Below is a small trained network, with its code and all its weights. Each question gives an input and a target symbol and asks what happens when units are switched off, that is, made to give their printed mean instead of their output.

import numpy as np


def w(rows, s, z=0):
    codes = np.array(rows[::2]) - 128.0
    scale = np.full(codes.shape[1], s)
    scale[-1] = z or s
    return codes * scale


def f(y):
    return np.maximum(y, 0)


def softmax(a):
    e = np.exp(a - a.max(-1, keepdims=True))
    return e / e.sum(-1, keepdims=True)


def log_softmax(a):
    a = a - a.max(-1, keepdims=True)
    return a - np.log(np.exp(a).sum(-1, keepdims=True))


def net(x, mask):
    ids = ['ΞΠθμτψ'.index(c) for c in x.split()]
    T = len(ids)
    res = E[ids] + P[:T]
    u = 0
    for l in range(3):
        r = res
        for j in range(2):
            rows = slice(2 * j, 2 * j + 2)
            q, k, v = (r @ M[l][rows].T for M in (Q, K, V))
            z = softmax(np.where(np.tri(T) > 0, q @ k.T / 2**0.5, -1e9)) @ v
            o = O[l][rows]
            res = res + np.where(mask[u + j], z, o[:, -1]) @ o[:, :-1]
        u += 2
        y = f(res @ A[l][:, :-1].T + A[l][:, -1])
        res = res + np.where(mask[u : u + 8], y, B[l][:, -1]) @ B[l][:, :-1]
        u += 8
    return log_softmax(res[-1] @ U[:, :-1].T + U[:, -1])


Q, K, V, O, A, B = {}, {}, {}, {}, {}, {}
E = w([
[60,146,212],'Ξ',
[47,210,156],'Π',
[147,87,105],'θ',
[150,30,41],'μ',
[237,179,26],'τ',
[48,6,154],'ψ',
],0.013)
P = w([
[128,88,186],'0',
[133,113,178],'1',
[134,142,162],'2',
[119,166,137],'3',
[99,190,110],'4',
[74,209,70],'5',
[36,223,49],'6',
[2,235,27],'7',
],0.0081)
Q[0] = w([
[76,160,85],'L0H1',
[196,165,106],'L0H1',
[69,254,158],'L0H2',
[108,143,188],'L0H2',
],0.0082)
K[0] = w([
[85,90,146],'L0H1',
[105,152,123],'L0H1',
[68,143,249],'L0H2',
[129,97,168],'L0H2',
],0.011)
V[0] = w([
[223,75,152],'L0H1',
[2,95,98],'L0H1',
[183,104,183],'L0H2',
[73,42,95],'L0H2',
],0.0062)
O[0] = w([
[153,99,190,197],'L0H1',
[102,254,143,220],'L0H1',
[159,173,89,99],'L0H2',
[97,251,22,254],'L0H2',
],0.0045,0.0018)
A[0] = w([
[154,128,2,102],'L0N1',
[45,106,71,123],'L0N2',
[123,75,146,13],'L0N3',
[188,197,62,204],'L0N4',
[113,18,149,145],'L0N5',
[78,100,207,72],'L0N6',
[142,82,138,27],'L0N7',
[203,60,191,3],'L0N8',
],0.0089,0.0025)
B[0] = w([
[40,202,3,253],'L0N1',
[185,47,204,205],'L0N2',
[111,228,97,131],'L0N3',
[30,167,97,219],'L0N4',
[204,202,168,166],'L0N5',
[89,181,171,156],'L0N6',
[133,141,109,132],'L0N7',
[209,145,196,135],'L0N8',
],0.0062,0.0076)
Q[1] = w([
[60,85,104],'L1H1',
[120,133,158],'L1H1',
[180,139,247],'L1H2',
[235,118,121],'L1H2',
],0.014)
K[1] = w([
[80,119,68],'L1H1',
[17,174,167],'L1H1',
[173,88,204],'L1H2',
[254,235,92],'L1H2',
],0.0096)
V[1] = w([
[160,200,90],'L1H1',
[159,145,108],'L1H1',
[95,254,100],'L1H2',
[90,133,171],'L1H2',
],0.01)
O[1] = w([
[108,82,185,177],'L1H1',
[178,62,218,140],'L1H1',
[235,121,216,255],'L1H2',
[163,116,254,110],'L1H2',
],0.0061,0.012)
A[1] = w([
[246,172,131,183],'L1N1',
[83,65,97,152],'L1N2',
[169,99,124,26],'L1N3',
[91,218,112,131],'L1N4',
[219,57,91,221],'L1N5',
[188,59,157,1],'L1N6',
[115,77,122,203],'L1N7',
[139,170,237,75],'L1N8',
],0.013,0.0067)
B[1] = w([
[85,63,114,244],'L1N1',
[185,177,133,187],'L1N2',
[198,159,111,133],'L1N3',
[84,80,151,208],'L1N4',
[1,167,135,255],'L1N5',
[186,146,58,141],'L1N6',
[189,169,171,186],'L1N7',
[89,145,99,225],'L1N8',
],0.0093,0.0082)
Q[2] = w([
[103,226,147],'L2H1',
[91,3,160],'L2H1',
[195,74,83],'L2H2',
[91,144,89],'L2H2',
],0.017)
K[2] = w([
[64,165,84],'L2H1',
[111,64,138],'L2H1',
[123,253,103],'L2H2',
[227,147,123],'L2H2',
],0.018)
V[2] = w([
[107,230,104],'L2H1',
[86,100,108],'L2H1',
[119,99,86],'L2H2',
[121,215,249],'L2H2',
],0.016)
O[2] = w([
[202,83,135,246],'L2H1',
[132,70,80,216],'L2H1',
[170,1,68,143],'L2H2',
[128,227,117,144],'L2H2',
],0.012)
A[2] = w([
[181,213,99,90],'L2N1',
[246,138,96,155],'L2N2',
[151,84,100,44],'L2N3',
[96,160,186,212],'L2N4',
[96,174,155,76],'L2N5',
[98,187,199,100],'L2N6',
[137,58,161,111],'L2N7',
[201,184,168,3],'L2N8',
],0.013,0.014)
B[2] = w([
[83,111,153,196],'L2N1',
[176,168,168,232],'L2N2',
[105,173,181,194],'L2N3',
[137,108,239,210],'L2N4',
[149,120,44,171],'L2N5',
[156,129,64,199],'L2N6',
[123,174,75,247],'L2N7',
[137,92,1,156],'L2N8',
],0.014,0.011)
U = w([
[86,171,115,2],'Ξ',
[64,173,149,33],'Π',
[75,40,254,153],'θ',
[201,59,165,134],'μ',
[62,5,145,190],'τ',
[3,223,219,168],'ψ',
],0.0061,0.0065)

Each question gives the input, a string of symbols that net reads in full, and the target symbol t.
The units are the heads (2 rows each of Q, K, V and O) and the neurons (one row each of A and B). Each row of codes is followed by its name. A weight is (code - 128) times the scale printed after its matrix; where a second scale follows, it is the last column's (O, A, B and U).
mask holds one flag per unit, layer by layer, with each layer's heads first. A switched-off unit (its flag False) gives its mean, the last column of its rows in O or B, instead of its output. The means were averaged over made-up inputs and are rounded, as every weight is.
A unit's drop is (log p(t) with every unit on - log p(t) with that unit switched off) / (log p(t) with every unit on - log p(t) with every unit switched off).
The circuit of an input: a set's keep is (log p(t) with only the set's units on - log p(t) with every unit switched off) / (log p(t) with every unit on - log p(t) with every unit switched off). Starting from the 12 units with the biggest drops (on a tie, the unit counted first), units are removed one at a time, each time the one whose removal leaves the highest keep (on an exact tie, the one counted first), for as long as the keep stays at least 0.8.
circuit, biggest first: the units of the circuit, biggest drop first
most important unit: the unit with the biggest drop
top k neurons: the k neurons with the biggest drops, biggest first
top k neurons in layer l: the k neurons of layer l with the biggest drops, biggest first
which heads matter: for each layer, one digit per head in row order, 1 if its drop is at least 0.15 and else 0, layers parted by /
input τ μ τ μ μ ψ, target μ: which heads matter -> 10 / 01 / 00
input τ Ξ Ξ ψ μ τ Π, target τ: top 3 neurons -> [L1N4; L1N1; L1N8]
input Π τ Ξ μ θ Π μ μ, target μ: top 2 neurons in layer 1 -> [L1N8; L1N1]
input Π ψ Π ψ θ, target ψ: which heads matter -> 00 / 00 / 01
input τ μ τ μ μ μ Ξ, target τ: circuit, biggest first -> [L2H2]
input τ Ξ μ μ μ Π, target τ: which heads matter -> 00 / 00 / 01
input τ μ μ μ τ θ, target τ: circuit, biggest first -> [L1H2; L2H2]
input θ θ Π, target θ: which heads matter -> 00 / 11 / 00
input μ μ μ μ Π Ξ, target Ξ: top 3 neurons in layer 0 -> [L0N1; L0N6; L0N4]
input μ μ Ξ, target Ξ: top 4 neurons in layer 1 -> [L1N5; L1N2; L1N1; L1N4]
input θ τ Ξ Ξ μ θ μ μ, target μ: which heads matter -> 00 / 00 / 10
input μ Ξ ψ, target μ: top 4 neurons -> [L1N1; L2N8; L2N6; L2N4]
input Ξ μ θ τ τ ψ μ τ, target ψ: circuit, biggest first -> [L1N5; L2H2; L1N4; L0N1]
input Ξ θ Ξ μ μ μ θ, target μ: circuit, biggest first -> [L1N1; L1N5; L2H1; L0N1]
input μ Ξ Π τ τ μ μ Ξ, target τ: top 2 neurons -> [L1N1; L1N6]
input θ μ ψ τ, target ψ: circuit, biggest first -> [L1N5; L2H2; L1N7]
input μ Ξ μ τ μ μ θ, target μ: most important unit -> L1N5
input τ μ θ μ θ θ Π, target θ: top 3 neurons in layer 1 -> [L1N5; L1N8; L1N7]
input τ μ ψ μ, target ψ: which heads matter -> 00 / 01 / 01
input θ ψ θ, target ψ: which heads matter -> 00 / 01 / 11
input θ μ μ Ξ, target θ: top 3 neurons -> [L1N8; L2N4; L2N7]
input Π τ Ξ μ ψ μ, target ψ: which heads matter -> 00 / 00 / 01
input μ μ μ τ, target τ: top 2 neurons -> [L1N1; L1N4]
input ψ τ τ θ, target τ: top 3 neurons -> [L1N1; L1N5; L2N2]
